Below are the code and all the weights of a small trained network. Each question names an input and a class and asks about switching units off, where a switched-off unit gives its printed mean instead of its output.

import numpy as np


def w(rows, s, z=0):
    codes = np.array(rows[::2]) - 128.0
    scale = np.full(codes.shape[1], s)
    scale[-1] = z or s
    return codes * scale


def norm(h):
    return h / np.sqrt((h * h).mean(-1, keepdims=True) + 1e-5)


def f(y):
    return np.maximum(y, 0)


def log_softmax(a):
    a = a - a.max(-1, keepdims=True)
    return a - np.log(np.exp(a).sum(-1, keepdims=True))


def net(x, mask):
    res = np.array(x, float).reshape(1, 8) / 4 @ E
    u = 0
    for l in range(4):
        y = f(norm(res) @ A[l][:, :-1].T + A[l][:, -1])
        res = res + np.where(mask[u : u + 9], y, B[l][:, -1]) @ B[l][:, :-1]
        u += 9
    return log_softmax(norm(res)[-1] @ U[:, :-1].T + U[:, -1])


A, B = {}, {}
E = w([
[199,138,182],'x0',
[127,130,133],'x1',
[76,108,65],'x2',
[122,131,135],'x3',
[133,125,123],'x4',
[126,128,127],'x5',
[120,129,134],'x6',
[119,254,19],'x7',
],0.0071)
A[0] = w([
[63,124,254,139],'0.n1',
[171,222,74,213],'0.n2',
[238,125,115,24],'0.n3',
[189,146,199,48],'0.n4',
[34,136,126,113],'0.n5',
[188,78,173,158],'0.n6',
[129,29,93,4],'0.n7',
[48,91,143,81],'0.n8',
[44,19,30,82],'0.n9',
],0.0085,0.0034)
B[0] = w([
[132,81,32,209],'0.n1',
[8,176,139,254],'0.n2',
[113,105,122,156],'0.n3',
[141,103,151,180],'0.n4',
[123,72,128,168],'0.n5',
[101,143,10,215],'0.n6',
[129,25,167,155],'0.n7',
[189,66,181,161],'0.n8',
[114,45,255,210],'0.n9',
],0.0066,0.0058)
A[1] = w([
[101,83,174,118],'1.n1',
[131,180,130,39],'1.n2',
[38,150,113,23],'1.n3',
[111,84,58,99],'1.n4',
[87,147,127,117],'1.n5',
[173,76,131,96],'1.n6',
[66,113,210,119],'1.n7',
[111,101,103,85],'1.n8',
[163,107,1,6],'1.n9',
],0.0078,0.0018)
B[1] = w([
[174,176,114,238],'1.n1',
[133,95,210,171],'1.n2',
[106,166,87,254],'1.n3',
[123,88,140,227],'1.n4',
[36,255,134,204],'1.n5',
[188,107,89,242],'1.n6',
[126,133,62,225],'1.n7',
[95,97,149,175],'1.n8',
[172,93,98,194],'1.n9',
],0.006,0.0027)
A[2] = w([
[124,96,22,73],'2.n1',
[132,148,244,18],'2.n2',
[197,89,126,6],'2.n3',
[146,206,168,198],'2.n4',
[132,112,114,76],'2.n5',
[132,160,89,45],'2.n6',
[45,102,72,243],'2.n7',
[120,151,195,207],'2.n8',
[127,218,166,164],'2.n9',
],0.011,0.0016)
B[2] = w([
[111,87,119,198],'2.n1',
[132,90,84,148],'2.n2',
[107,141,85,197],'2.n3',
[200,11,240,189],'2.n4',
[107,121,169,146],'2.n5',
[96,128,149,157],'2.n6',
[115,130,177,255],'2.n7',
[173,56,86,156],'2.n8',
[117,74,254,211],'2.n9',
],0.0079,0.0057)
A[3] = w([
[104,99,149,146],'3.n1',
[146,213,164,163],'3.n2',
[130,111,124,32],'3.n3',
[122,132,116,77],'3.n4',
[69,130,135,167],'3.n5',
[198,195,154,156],'3.n6',
[247,99,110,150],'3.n7',
[125,87,163,254],'3.n8',
[109,122,70,182],'3.n9',
],0.013,0.0028)
B[3] = w([
[136,150,115,201],'3.n1',
[212,91,186,164],'3.n2',
[100,121,128,134],'3.n3',
[102,126,126,128],'3.n4',
[160,175,122,201],'3.n5',
[195,1,163,140],'3.n6',
[104,237,74,213],'3.n7',
[157,171,93,254],'3.n8',
[183,83,99,164],'3.n9',
],0.0082,0.0071)
U = w([
[189,58,8,134],'0',
[200,46,232,250],'1',
[101,238,226,139],'2',
[17,189,88,2],'3',
[254,217,26,40],'4',
],0.012,0.0034)

Each question gives the input, the list of numbers given to net, and the class t.
The units are the neurons (one row each of A and B). Each row of codes is followed by its name. A weight is (code - 128) times the scale printed after its matrix; where a second scale follows, it is the last column's (A, B and U).
mask holds one flag per neuron, layer by layer. A switched-off neuron (its flag False) gives its mean, the last column of its row in B, instead of its output. The means were averaged over made-up inputs and are rounded, as every weight is.
A unit's drop is (log p(t) with every unit on - log p(t) with that unit switched off) / (log p(t) with every unit on - log p(t) with every unit switched off).
The circuit of an input: a set's keep is (log p(t) with only the set's units on - log p(t) with every unit switched off) / (log p(t) with every unit on - log p(t) with every unit switched off). Starting from the 12 units with the biggest drops (on a tie, the unit counted first), units are removed one at a time, each time the one whose removal leaves the highest keep (on an exact tie, the one counted first), for as long as the keep stays at least 0.8.
circuit, biggest first: the units of the circuit, biggest drop first
top k neurons: the k neurons with the biggest drops, biggest first
k most important neurons of layer l: the k neurons of layer l with the biggest drops, biggest first
drop of u: that unit's drop, to one decimal
input [5,7,1,0,4,-2,-2,4], class 2: circuit, biggest first	(0.n2)
input [-7,5,-1,2,-3,-1,-4,-7], class 0: circuit, biggest first	(2.n9, 0.n1)
input [-5,-6,-2,1,-3,-7,3,-2], class 0: 3 most important neurons of layer 2	(2.n9, 2.n4, 2.n7)
input [6,-3,0,-7,7,-7,5,3], class 1: top 3 neurons	(2.n4, 3.n7, 0.n1)
input [-4,6,2,5,-5,7,4,-1], class 1: 2 most important neurons of layer 0	(0.n9, 0.n5)
input [4,3,-5,7,2,8,2,-1], class 4: top 2 neurons	(3.n7, 0.n2)
input [-8,-8,-1,4,7,8,5,6], class 2: top 3 neurons	(0.n1, 0.n6, 2.n7)
input [3,-8,-2,4,5,1,-6,-2], class 4: top 2 neurons	(0.n2, 3.n7)
input [5,3,-1,1,-1,0,-7,8], class 1: 3 most important neurons of layer 3	(3.n2, 3.n6, 3.n7)
input [-4,-6,-2,0,7,3,5,-6], class 0: 2 most important neurons of layer 2	(2.n9, 2.n4)
input [-1,-5,-5,3,5,5,4,-5], class 0: drop of 0.n1	0.2
input [-4,-5,-6,-2,5,2,-7,5], class 2: drop of 0.n2	0.5
input [-6,-7,-5,-5,2,2,0,-7], class 0: drop of 0.n6	0.0
input [-7,-3,8,4,1,-3,-7,-1], class 1: drop of 1.n9	0.0
input [7,6,0,2,-8,-7,3,4], class 1: circuit, biggest first	(2.n4)
input [4,2,-1,5,2,-2,-1,7], class 1: 2 most important neurons of layer 0	(0.n6, 0.n1)
